Small tables with named rows and columns. After each table, cells are looked up by row and column.

risema.tsv
	nenom	tel	mak	kub	kabelas	daga	fadoku	kizan
gurapuf	58	80	132	125	121	180	128	126
nopufa	130	223	189	120	140	69	76	105
suz	116	231	149	112	115	76	202	101
dimibaz	122	112	113	117	185	102	86	66

suz, tel => 231
dimibaz, daga => 102
gurapuf, fadoku => 128
nopufa, kabelas => 140
gurapuf, kub => 125
suz, kabelas => 115
dimibaz, mak => 113
nopufa, fadoku => 76
suz, daga => 76
suz, nenom => 116
nopufa, nenom => 130
gurapuf, kabelas => 121
suz, fadoku => 202

padulu:
fields: puf, ziz
momomem: [0.855, 0.275]
bubap: [0.938, 0.359]
kadir: [0.877, 0.298]
dup: [0.871, 0.292]
tudifu: [0.875, 0.297]
sas: [0.871, 0.295]
nati: [0.890, 0.300]
mis: [0.883, 0.304]
zigezi: [0.871, 0.289]
nol: [0.859, 0.279]
mafumo: [0.833, 0.248]
ser: [0.835, 0.256]
raza: [0.839, 0.261]
gufe: [0.887, 0.307]

What is the ziz of nati in padulu?
0.300
What is the puf of zigezi in padulu?
0.871
What is the puf of ser in padulu?
0.835
What is the puf of mafumo in padulu?
0.833
What is the puf of raza in padulu?
0.839
What is the ziz of tudifu in padulu?
0.297
What is the puf of bubap in padulu?
0.938
What is the ziz of ser in padulu?
0.256
What is the puf of momomem in padulu?
0.855
What is the ziz of mis in padulu?
0.304
What is the ziz of raza in padulu?
0.261
What is the ziz of bubap in padulu?
0.359

bop =
       zot  mim  nafov  logopeg  nem  vuduna  beka  biko
rabi    77   79     63       48   48      26    83    29
lilaz   40   83     56       50   85      24    79    78
reda    46   82     74       28   64      37    32    30
beze    31   23     45       83   82      73    78    62
filub   28   24     86       56   48      62    31    82
puva    34   79     81       68   42      83    83    55
taluk   75   68     42       74   43      82    64    67
rusid   54   83     57       67   28      36    48    59

What is the beka of taluk in bop?
64
What is the nem of lilaz in bop?
85
What is the logopeg of lilaz in bop?
50
What is the nem of taluk in bop?
43
What is the nafov of filub in bop?
86
What is the vuduna of rabi in bop?
26
What is the nem of filub in bop?
48
What is the nafov of lilaz in bop?
56
What is the nem of reda in bop?
64

kaz.tsv
	gutakit	tomok	pemad	vigupon	pef	zavipu	dokadi	togifup	bese	geg
disi	71	117	41	120	69	192	155	41	56	58
gef	68	133	58	60	69	212	98	49	61	50
kobet	80	203	48	68	50	107	156	51	66	53
rup	71	153	50	87	75	118	83	48	68	78

disi, dokadi: 155
disi, pemad: 41
rup, bese: 68
disi, zavipu: 192
kobet, vigupon: 68
disi, vigupon: 120
rup, dokadi: 83
rup, vigupon: 87
kobet, tomok: 203
gef, geg: 50
rup, tomok: 153
kobet, pef: 50
kobet, zavipu: 107
gef, bese: 61

Table vodu
         mas  rabi  sebager
bogude    42    47       55
buz       45    52       20
pep       50    48       45
medol     43    47       52
gusos     51    49       42
pamedo     5    64       53
zizese    49    47       49
gilenaz   46    48       48
dogarem   49    47       46
zir       50    48       44
zomedad   45    86       51
litu      50    48       45

sebager of gusos is 42
mas of gilenaz is 46
sebager of zir is 44
mas of bogude is 42
rabi of litu is 48
sebager of gilenaz is 48
rabi of bogude is 47
sebager of zizese is 49
rabi of zomedad is 86
sebager of pamedo is 53
sebager of pep is 45
mas of zizese is 49
rabi of gusos is 49
sebager of zomedad is 51
Which row has the largest mas? gusos

Table ded
,pasemu,tozosip,zeli
sagili,89,57,12
zik,77,71,92
kuvera,59,73,83
muk,70,83,93
zavas,68,66,69
supifi,37,83,182
lafi,51,85,162
koluke,70,62,51
karu,74,59,38
vog,100,44,4
zatida,7,130,230

What is the zeli of lafi in ded?
162
What is the zeli of zik in ded?
92
What is the pasemu of karu in ded?
74
What is the tozosip of supifi in ded?
83
What is the zeli of zatida in ded?
230
What is the zeli of karu in ded?
38
What is the zeli of zavas in ded?
69
What is the pasemu of kuvera in ded?
59
What is the pasemu of koluke in ded?
70
What is the tozosip of vog in ded?
44
What is the pasemu of vog in ded?
100
What is the zeli of muk in ded?
93

mevol
cols = pavotan, gokuvap
pefo: [45, 48]
tokaza: [47, 76]
laf: [46, 8]
vog: [45, 51]
sopa: [46, 3]
zodeg: [48, 44]

vog, pavotan => 45
sopa, pavotan => 46
tokaza, pavotan => 47
laf, gokuvap => 8
tokaza, gokuvap => 76
laf, pavotan => 46
zodeg, pavotan => 48
vog, gokuvap => 51
pefo, gokuvap => 48

tuge
columns: rupure, rutalev, nol, pib, ludip, niv, tupig, pes
lur: [8267, 3890, 2967, 3651, 4331, 2559, 113, 3888]
dar: [1634, 3828, 4056, 3377, 2938, 4309, 4318, 3098]
lib: [5943, 3368, 2970, 3641, 4093, 2655, 2131, 3904]
gat: [5580, 3200, 2920, 3629, 4087, 2636, 2509, 3918]
ketevo: [1818, 3860, 4072, 3328, 2945, 4406, 4124, 3021]

What is the ludip of lur in tuge?
4331
What is the pib of dar in tuge?
3377
What is the tupig of ketevo in tuge?
4124
What is the pib of ketevo in tuge?
3328
What is the rutalev of lur in tuge?
3890
What is the ludip of lib in tuge?
4093
What is the pes of dar in tuge?
3098
What is the tupig of gat in tuge?
2509
Which row has the largest rupure? lur

Table tak
	pipusu	mev	rus	pive
mam	5641	9613	7720	2384
mot	5676	433	2701	9743
kob	5680	1090	3314	9444

kob, mev: 1090
kob, pipusu: 5680
mot, pipusu: 5676
mot, rus: 2701
mot, mev: 433
mot, pive: 9743
kob, rus: 3314
mam, rus: 7720
mam, pipusu: 5641
kob, pive: 9444
mam, mev: 9613
mam, pive: 2384

san =
columns: misole, nizori, tev, fom, lezolet, roda
zub: [91, 89, 99, 63, 105, 147]
vusomu: [106, 112, 115, 44, 109, 174]
vig: [78, 79, 98, 152, 116, 231]
nuzufim: [112, 98, 107, 199, 123, 56]
teru: [62, 39, 67, 144, 101, 59]
sopidef: [125, 139, 134, 99, 123, 218]
sadapa: [111, 96, 103, 133, 114, 26]
vok: [72, 55, 76, 124, 102, 66]
basu: [109, 106, 110, 121, 116, 123]
rik: [85, 89, 99, 57, 105, 195]
nusi: [69, 50, 73, 127, 101, 68]
tef: [64, 52, 78, 140, 105, 147]
far: [106, 113, 120, 142, 123, 209]
notu: [123, 133, 131, 135, 127, 199]

What is the nizori of sopidef in san?
139
What is the misole of far in san?
106
What is the nizori of nusi in san?
50
What is the roda of sadapa in san?
26
What is the fom of vusomu in san?
44
What is the misole of tef in san?
64
What is the tev of far in san?
120
What is the nizori of far in san?
113
What is the roda of zub in san?
147
What is the tev of vig in san?
98
What is the roda of far in san?
209
What is the misole of teru in san?
62
What is the tev of rik in san?
99
What is the lezolet of nuzufim in san?
123
What is the nizori of teru in san?
39
What is the roda of tef in san?
147
What is the fom of sadapa in san?
133
What is the fom of nusi in san?
127
What is the tev of basu in san?
110
What is the tev of sadapa in san?
103

